(in the rows, 128 means zero)
Here are made-up elements, facts about them, and rows of numbers that follow some of those facts. Name the element behind each unnamed row.

Named rows:
[135 130  87 139 152 127 139 126 137 114 105 105 123  94 144 138 105 102
 111 148 111 124 136 126 155 132 135 139] -> digol
[172 141 118 104 120 128 140 129 128 131 128 112 113 129 110 133 139 129
 114 122 136 137 106 137 116 141 135 117] -> drupliflir
[148 115 157 124 127 136 130 144 118 138 123 117 135 145 112 123 139 122
 113 131 150 129 128 142 126 124 116 120] -> klustuger
[117 128 129 122 118 133 125 118 132 135 130 122 123 123 112 133 119 134
 134 124 122 138 118 134 128 132 131 134] -> kaple
[113 125 132 124 119 130 120 118 133 127 125 131 125 124 125 131 111 137
 149 126 132 133 118 131 133 129 136 131] -> brazal
[ 98 122 101 138 133 125 132  83 133 133 136 126 142  92 134 141 108 124
 139 142 102 137 149 119 148 129 130 163] -> loken
[116 124 127 110 110 140 129  52 127  99 133 143 117 152 155 131 209 134
 127 129 179 129 114 168 105 123 128 117] -> fletu
[135 115 140 182 128 109 115 159 158 161 157 125 129 193 114  97 163 136
 183 124 146  99 143 160 120 122 148  96] -> kliflam
[134 136 138 125 140 123 136 162 135 114 160 153 127 130 147  99 153 117
 131 118 111 112 140 100 134 109 127 127] -> puvis
[140 134 125 124 146 124 138 141 128 113 158 138 133 127 149 104 136 119
 121 124 114 112 138  97 131 123 122 132] -> pluvak
[113 119 118 125 121 137 122 121 135  98  70 119 113 124 146 134  51 130
 143 137 135 120 107 136 158 139 143 127] -> retek
[131 124 159 137 135 160 135 161 124 144 157 121 133 137 122 116  96 130
 117 123 161 135 110 141 131 138 124 124] -> mukik
[127 124 142  93  99 114 133 128 116 119  83 132 121 130 119 131  69 129
 182 130 120 133 115 126 140 134 144 135] -> zigis
[108 123 132 131 110 140 133  99 122 106 125 139 127 156 143 131 137 136
 137 131 167 140 117 159 135 123 127 116] -> skasim
[ 91 134 146 141 125 141 120 145 105 136 110 154 132 129 121 140 120 143
 105 127 132 131 119 132 104 135 132 143] -> vivam
[137 116 142 154 109 111 115 131 145 135 144 114 132 167 141 132 128 160
 150 118 131 125 119 121 128 119 128 108] -> skuvum
[122 129 112 122 133 111 146 105 123 126 160 130 141 128 150 132 154 115
 125 133 122 132 145 119 124 127 129 151] -> gidros

Facts:
breflo -π-> soflu; breflo -π-> nogren; breflo -π-> skuvum; breflo -π-> rizik; digol -π-> kigen; digol -π-> gatam
digol -π-> ditras; digol -π-> bruze; digol -π-> drupliflir; divek -π-> sokem; divek -π-> refel; divek -π-> trusin
divek -π-> vivam; divek -π-> samel; divek -π-> sepe; divek -π-> maskel; divek -π-> viplo; drile -π-> sanivor
drile -π-> roskos; drile -π-> lidel; drile -π-> bruze; drile -π-> ploner; flafli -π-> puvis; flafli -π-> nikor
flafli -π-> flemu; flafli -π-> zuno; flafli -π-> kliflam; flafli -π-> drifam; flevifle -π-> bipital; flevifle -π-> lidel
fogrir -π-> totra; fogrir -π-> grofo; fogrir -π-> pitiklis; fogrir -π-> bobar; fogrir -π-> samel; fogrir -π-> klosel
fudroskom -π-> fotu; fudroskom -π-> ladriklon; fudroskom -π-> dodas; fudroskom -π-> zadrevus; fudroskom -π-> vetu; fudroskom -π-> betru
funom -π-> tomom; funom -π-> beflustur; funom -π-> kliflam; funom -π-> stafir; gregagrur -π-> flemu; gregagrur -π-> mupa
gregagrur -π-> netem; kagrom -π-> vosul; kagrom -π-> beflustur; kagrom -π-> trolar; lemudrok -π-> fleklom; lemudrok -π-> pluvak
lemudrok -π-> klusku; lemudrok -π-> tristam; lemudrok -π-> betru; leplos -π-> klemi; leplos -π-> fletu; leplos -π-> grimi
leplos -π-> gidros; leplos -π-> ladriklon; leplos -π-> neflom; loken -π-> varal; loken -π-> stapel; loken -π-> broflo
loken -π-> neflom; muzun -π-> movas; nazon -π-> trusin; nazon -π-> flese; nazon -π-> leklelek; nebo -π-> ruzo
nebo -π-> nogren; nebo -π-> fegru; nebo -π-> stiplar; nebo -π-> vetu; nebo -π-> zaskubor; nemom -π-> kagrak
nemom -π-> stiplar; nemom -π-> flese; nemom -π-> kliflam; nemom -π-> tristam; pibral -π-> varal; pibral -π-> brobi
pimal -π-> vites; pimal -π-> roskos; pimal -π-> flese; pimal -π-> storetrul; pimal -π-> trerin; plubre -π-> totra
plubre -π-> tezo; plubre -π-> vosul; plubre -π-> naklun; plubre -π-> stiplar; plubre -π-> stafir; plubre -π-> klustuger
plubrok -π-> fletu; plubrok -π-> zuplel; plubrok -π-> veme; pluzaskis -π-> flagutrin; pluzaskis -π-> lifli; pluzaskis -π-> netem
rekotuk -π-> mukik; rekotuk -π-> bida; rekotuk -π-> flese; rekotuk -π-> stafir; retek -π-> mekler; retek -π-> roskos
retek -π-> libro; stabem -π-> ditras; terom -π-> naklun; terom -π-> skuvum; terom -π-> skadrok; terom -π-> kliflam
terom -π-> trolar; trabrul -π-> fletu; trabrul -π-> nito; trabrul -π-> ditras; trabrul -π-> ploner; trafer -π-> solu
trafer -π-> tezo; trafer -π-> kagrak; trafer -π-> bobar; trafer -π-> flemu; trafer -π-> nozavol; travik -π-> keklim
travik -π-> brimam; travik -π-> driruk; travik -π-> bipital; travik -π-> gragozek; travik -π-> dodas; travik -π-> raplon
tremi -π-> ruzo; tremi -π-> fletu; tremi -π-> tezo; tremi -π-> lidel; tremi -π-> skasim; tremi -π-> beflustur
tremi -π-> kitreskas; trilur -π-> sokem; trilur -π-> solu; trilur -π-> zuplel; trilur -π-> tegum; trilur -π-> lifli
trilur -π-> kitreskas; truflil -π-> bosak; truflil -π-> trusin; truflil -π-> fogrun; truflil -π-> brugram; trurezok -π-> klaklozur
trurezok -π-> nito; trurezok -π-> brasok; trurezok -π-> bruze; trurezok -π-> betru; tuzek -π-> plale; tuzek -π-> rudru
zuvisor -π-> sodresem; zuvisor -π-> keklim; zuvisor -π-> puvis; zuvisor -π-> brugram; zuvisor -π-> droke; zuvisor -π-> katil
zuvisor -π-> klusku; betru -Σ-> dudun; bipital -Σ-> movas; bisto -Σ-> pluzaskis; bobar -Σ-> funom; bobar -Σ-> sepe
bobar -Σ-> drupliflir; bosak -Σ-> brasok; brazal -Σ-> drifam; breflo -Σ-> skuvum; brikel -Σ-> kitreskas; brimam -Σ-> nebo
brobi -Σ-> stafir; brobi -Σ-> drile; broflo -Σ-> flagutrin; brugram -Σ-> brimam; brugram -Σ-> veme; bruze -Σ-> flafli
dogik -Σ-> zuvisor; dogik -Σ-> sepe; dogik -Σ-> kitreskas; drastugrik -Σ-> fotu; drigol -Σ-> zadrevus; drile -Σ-> brugram
droke -Σ-> brimam; droke -Σ-> klemi; drupliflir -Σ-> plesema; drupliflir -Σ-> kagrom; druvil -Σ-> klosel; duplu -Σ-> klemi
duplu -Σ-> tezo; duplu -Σ-> naklun; duplu -Σ-> druvil; fegredur -Σ-> milevuk; fegru -Σ-> zigis; fleklom -Σ-> rolek
fleklom -Σ-> drile; flese -Σ-> rizik; flese -Σ-> broflo; fletu -Σ-> kagrak; fletu -Σ-> stafir; flevifle -Σ-> treklomu
flevifle -Σ-> neflom; fluvel -Σ-> megran; fogrun -Σ-> drupliflir; fotu -Σ-> solu; fotu -Σ-> bipital; fotu -Σ-> brasok
fotu -Σ-> droke; fudroskom -Σ-> flafli; fudroskom -Σ-> milevuk; gatam -Σ-> bobar; gatam -Σ-> nazon; gragozek -Σ-> fegredur
gragozek -Σ-> kofekle; gragozek -Σ-> tremi; gregagrur -Σ-> tegum; grimi -Σ-> betru; grofo -Σ-> fotu; grofo -Σ-> storetrul
grofo -Σ-> plagri; kada -Σ-> skasim; kada -Σ-> storetrul; kada -Σ-> stafir; kadrer -Σ-> drile; kagrak -Σ-> drile
kagrom -Σ-> naklun; kagrom -Σ-> zadrevus; kaple -Σ-> sodresem; keklim -Σ-> bipital; keklim -Σ-> tegum; kitreskas -Σ-> fletu
klaklozur -Σ-> droke; klaklozur -Σ-> trolar; klemi -Σ-> tezo; klemi -Σ-> veme; kliflam -Σ-> fotu; klosel -Σ-> ruzo
klosel -Σ-> megran; klustuger -Σ-> bosak; klustuger -Σ-> sipledre; kofekle -Σ-> zuplel; ladriklon -Σ-> bipital; ladriklon -Σ-> raplon
leklelek -Σ-> medrul; leklelek -Σ-> kada; leklelek -Σ-> sepe; leklelek -Σ-> kadrer; leplos -Σ-> rolek; lesal -Σ-> fotu
lesal -Σ-> redri; libro -Σ-> zigis; libro -Σ-> solu; maskel -Σ-> nebo; mebek -Σ-> tomom; mebek -Σ-> breflo
megran -Σ-> ruzo; milevuk -Σ-> gregagrur; mitus -Σ-> klaklozur; movas -Σ-> bosak; movas -Σ-> plazur; mukik -Σ-> movas
mukik -Σ-> vetu; mupa -Σ-> plubrok; naklun -Σ-> druvil; naklun -Σ-> megran; nasiplo -Σ-> klipus; nazon -Σ-> drastugrik
nazon -Σ-> skuvum; nazon -Σ-> katil; nebo -Σ-> klosel; netem -Σ-> kaple; nikor -Σ-> broflo; nikor -Σ-> katil
nikor -Σ-> dudun; nikor -Σ-> klusku; nito -Σ-> gregagrur; nogren -Σ-> kaple; nozavol -Σ-> kliflam; nozavol -Σ-> betru
pimal -Σ-> drigol; pina -Σ-> maskel; plagri -Σ-> tezo; plagri -Σ-> trolar; plazur -Σ-> duplu; plazur -Σ-> klemi
plazur -Σ-> skadrok; plesema -Σ-> fleklom; plesema -Σ-> fudroskom; ploflan -Σ-> nasiplo; ploflan -Σ-> trolar; ploner -Σ-> kigen
ploner -Σ-> bisto; ploner -Σ-> kliflam; plubrok -Σ-> nazon; raplon -Σ-> solu; raplon -Σ-> kagrak; raplon -Σ-> stadra
refel -Σ-> klipus; refel -Σ-> stafir; rekotuk -Σ-> kigen; rekotuk -Σ-> refel; retek -Σ-> brimam; retek -Σ-> kagrak
retek -Σ-> drifam; rolek -Σ-> fotu; rudru -Σ-> movas; rudru -Σ-> beflustur; samel -Σ-> rizik; sanivor -Σ-> tomom
sanivor -Σ-> medrul; sepe -Σ-> zadrevus; sipledre -Σ-> movas; skadrok -Σ-> tezo; skadrok -Σ-> brugram; skasim -Σ-> kagrak
skasim -Σ-> beflustur; skasim -Σ-> drifam; skuvum -Σ-> zuplel; skuvum -Σ-> rolek; skuvum -Σ-> nebo; solu -Σ-> naklun
solu -Σ-> movas; stadra -Σ-> brimam; stadra -Σ-> retek; stafir -Σ-> zuplel; stafir -Σ-> trolar; stapel -Σ-> movas
stapel -Σ-> plagri; stapel -Σ-> maskel; stiplar -Σ-> flevifle; stiplar -Σ-> trerin; stuplakal -Σ-> viflabus; suda -Σ-> betru
tegum -Σ-> rudru; terom -Σ-> vosul; terom -Σ-> droke; tezo -Σ-> bosak; tezo -Σ-> brasok; tomom -Σ-> tremi
trabrul -Σ-> zuli; trabrul -Σ-> zaskem; trabrul -Σ-> lemudrok; travik -Σ-> stafir; trerin -Σ-> pitiklis; tristam -Σ-> viflabus
tristam -Σ-> rizik; trolar -Σ-> kagrak; trurezok -Σ-> dodas; trurezok -Σ-> gregagrur; trusin -Σ-> totra; trusin -Σ-> redri
trusin -Σ-> treklomu; trusin -Σ-> vetu; tuzek -Σ-> bisto; tuzek -Σ-> bedrik; veme -Σ-> brasok; venok -Σ-> buplol
vetu -Σ-> kitreskas; viflabus -Σ-> dodas; vites -Σ-> brikel; vites -Σ-> neflom; vivam -Σ-> stabem; vivam -Σ-> fluvel
vivam -Σ-> zuli; vivam -Σ-> rudru; vosul -Σ-> sepe; zadrevus -Σ-> drastugrik; zaskem -Σ-> refel; zigis -Σ-> brugram
zuno -Σ-> klipus

Which element is each row?
No name comes twice in this set of rows, the named rows included.
[147 122 104 160 116 122  93 122 122 114 104  76 144 136 158 174  52 148
 138 124 116 150 126  92 157 127 105 101] | nebo
[119 115 121 147 155 127 105 123 139 156 164 116 138 177 113 130 157 100
 226 130 150 100 172 140 108 146 155 120] | fotu
[129 132  98 141 158 134 128 129 131 115 125 129 134 103 142 107  81 114
 139 137 101 112 146  98 154 125 119 124] | lemudrok
[134 141 137 108 140 150 120 139 120 122 174 148 126 147 120 106 113 121
 167 110 140 124 131 104 120 134 131 105] | keklim
[147 139 127 100 136 133 119 112 121 124 154 140 126 137 122 119 116 129
 154 108 129 126 129 111 117 134 123 110] | gragozek
[130 137 136 102 111 114 104 136 113 105 125 129 129 151 155 167  81 131
 181 107 125 135 125  79 132 133 135 109] | brimam
[ 85 134 115 150 157 140 120 139 118 124 104 150 133  95 139 111  81 126
 109 141  91 111 141 112 142 125 123 146] | truflil
[103 132 117 148 133 113 140 128 122 108 135 148 131 127 150 143 207 119
  97 135 132 129 138 141 110 117 127 149] | zuplel
[138 130 107 125 135 144 125 113 125 117 114 113 124 126 117 128 101 118
 159 130 130 130 132 122 139 135 122 113] | flevifle
[115 138 133 137 121 138 138 148 113 134 123 147 129 140 108 149 137 126
 127 129 153 162 119 147 122 126 129 125] | tegum
[106 114 147  98 122 132 107 107 134 124 113 121 121 113 117 133 164 121
 128 130 143 116 128 143 120 132 129 141] | plagri
[125 132 139 128 127 134 126 137 117 139 114 136 122 132 121 118 118 146
 106 127 120 121 108 144 107 134 126 124] | leklelek

Now the same elements, written a new way:
Some elements and their rows:
[132 121 128 120 126 132 140 119 134 119 138 133 116 139 149 124 130 138
 124 134 134 137 135 139 135 126 139 135] -> tezo
[113 138 125 131 132 136 121 140 120 130 126 119 136 136 124 128 132 122
 120 121 129 118 110 138 126 142 146 152] -> zuno
[147 123 131 116 128 124 128 117 156 127 132 142 134 119 122 142 130 127
 141 132 122 119 130 120 117 131 125  94] -> funom
[141 135 127 128 122  94 119 131 135 134 127 138 157 141 138 128 115 149
 114 147 122 127 124 127 127 113 101 119] -> rizik
[134 127 124 121 133 136 133 116 133 120 127 122 108 133 151 121 128 129
 119 138 136 130 130 133 142 131 125 130] -> brugram
[131 126 123 124 126 130 144 122 124 122 137 129 121 136 151 124 127 132
 123 136 137 140 138 138 139 121 130 140] -> veme
[147 133 123 126 129 129 129 128 143 124 137 136 122 121 126 134 133 129
 122 126 120 130 135 131 136 127 138 126] -> vosul
[122 127 136 125 126 121 130 129 128 131 124 135 138 132 125 134 121 141
 145 133 123 122 125 125 125 122 114 120] -> buplol
[134 118 140 123 126 147 139 124 107 128 129 135 132 142 134 123 129 122
 156 125 121 123 123 131 115 123 140 129] -> fluvel
[131 135 134 132 131 126 126 124 116 124 126 133 133 130 127 126 121 143
 143 134 114 120 121 118 139 118 113 121] -> sodresem
[135 123 118 128 125 119 121 128 146 117 130 130 126 118 119 145 129 113
 133 138 131 124 126 122 120 132 123  85] -> nazon
[121 126 141 114 130 140 138 123 129 130 120 141 138 145 143 128 128 138
 157 126 125 119 116 138 110 123 125 126] -> zuli
[130 127 126 130 124 132 135 134 116 127 132 105 121 126 137 113 128 119
 108 121 132 138 138 129 143 128 148 161] -> ladriklon
[112 124 139 113 129 140 122 125 130 132 121 128 144 142 132 130 124 132
 155 121 130 113 113 132 110 130 128 111] -> lemudrok
[139 135 129 131 123 121 125 134 123 131 137 128 150 140 126 127 127 137
 118 126 115 124 123 130 125 125 142 132] -> soflu
[135 134 132 136 123 124 124 136 110 130 133 121 144 137 117 121 127 132
 128 119 109 125 118 126 122 126 145 143] -> nogren
[141 135 124 117 138 125 126 121 147 134 116 156 136 123 145 143 130 135
 122 136 135 124 123 139 125 131 112 126] -> zuplel

Rows to name:
No name comes twice in this set of rows, the named rows included.
[149 123 128 112 125 124 117 126 151 134 134 138 146 126 128 134 128 120
 120 127 131 118 125 125 110 140 142  99] | breflo
[147 133 125 140 133 135 132 124 119 117 128 133 119 121 116 130 131 114
 138 130 111 126 118 116 133 133 126 126] | fogrun
[142 137 119 141 126 120 125 128 122 121 136 128 128 128 119 139 128 116
 119 133 116 125 120 125 124 131 135 117] | mupa
[103 117 122 121 128 133 131 136 157 128 113 117 125 122 129 124 140 121
 124 126 149 139 139 139 116 134 139 125] | retek
[138 137 120 132 131 131 122 133 128 134 122 124 134 118 114 125 138 111
 117 124 124 133 128 122 125 133 142 144] | sanivor
[154 133 123 136 129 133 131 124 136 120 137 137 123 116 114 136 135 116
 126 128 109 126 131 124 130 132 135 113] | bobar
[129 139 119 144 124  98 120 130 130 126 124 137 134 129 129 144 119 137
 113 151 123 126 118 128 128 118  92 108] | flagutrin
[147 136 121 119 133 134 125 126 128 126 127 133 126 121 133 120 131 120
 116 126 126 129 128 122 135 131 140 122] | fleklom
[115 130 129 111 135 133 121 126 145 131 116 139 142 139 138 142 128 138
 141 126 144 118 117 139 119 132 122 133] | klipus
[112 132 134 142 125 130 125 136 129 132 139 111 118 124 108 118 133 142
 122 113 108 132 136 117 145 135 134 153] | stiplar
[120 131 113 120 130 133 126 130 126 122 125 123 129 128 135 116 133 126
 115 123 142 138 137 132 139 123 147 155] | klaklozur
[139 123 135 121 127 127 126 126 129 139 122 131 140 123 117 119 127 109
 135 124 125 119 126 108 115 135 128 110] | fudroskom
[125 128 124 121 132 138 124 130 123 122 130 114 126 129 141 106 127 119
 112 123 141 135 133 122 155 134 147 152] | raplon
[113 120 133 135 124 120 123 139 117 145 114 115 141 125 115 105 125 115
 119 127 128 127 126 116 110 134 115 122] | trurezok

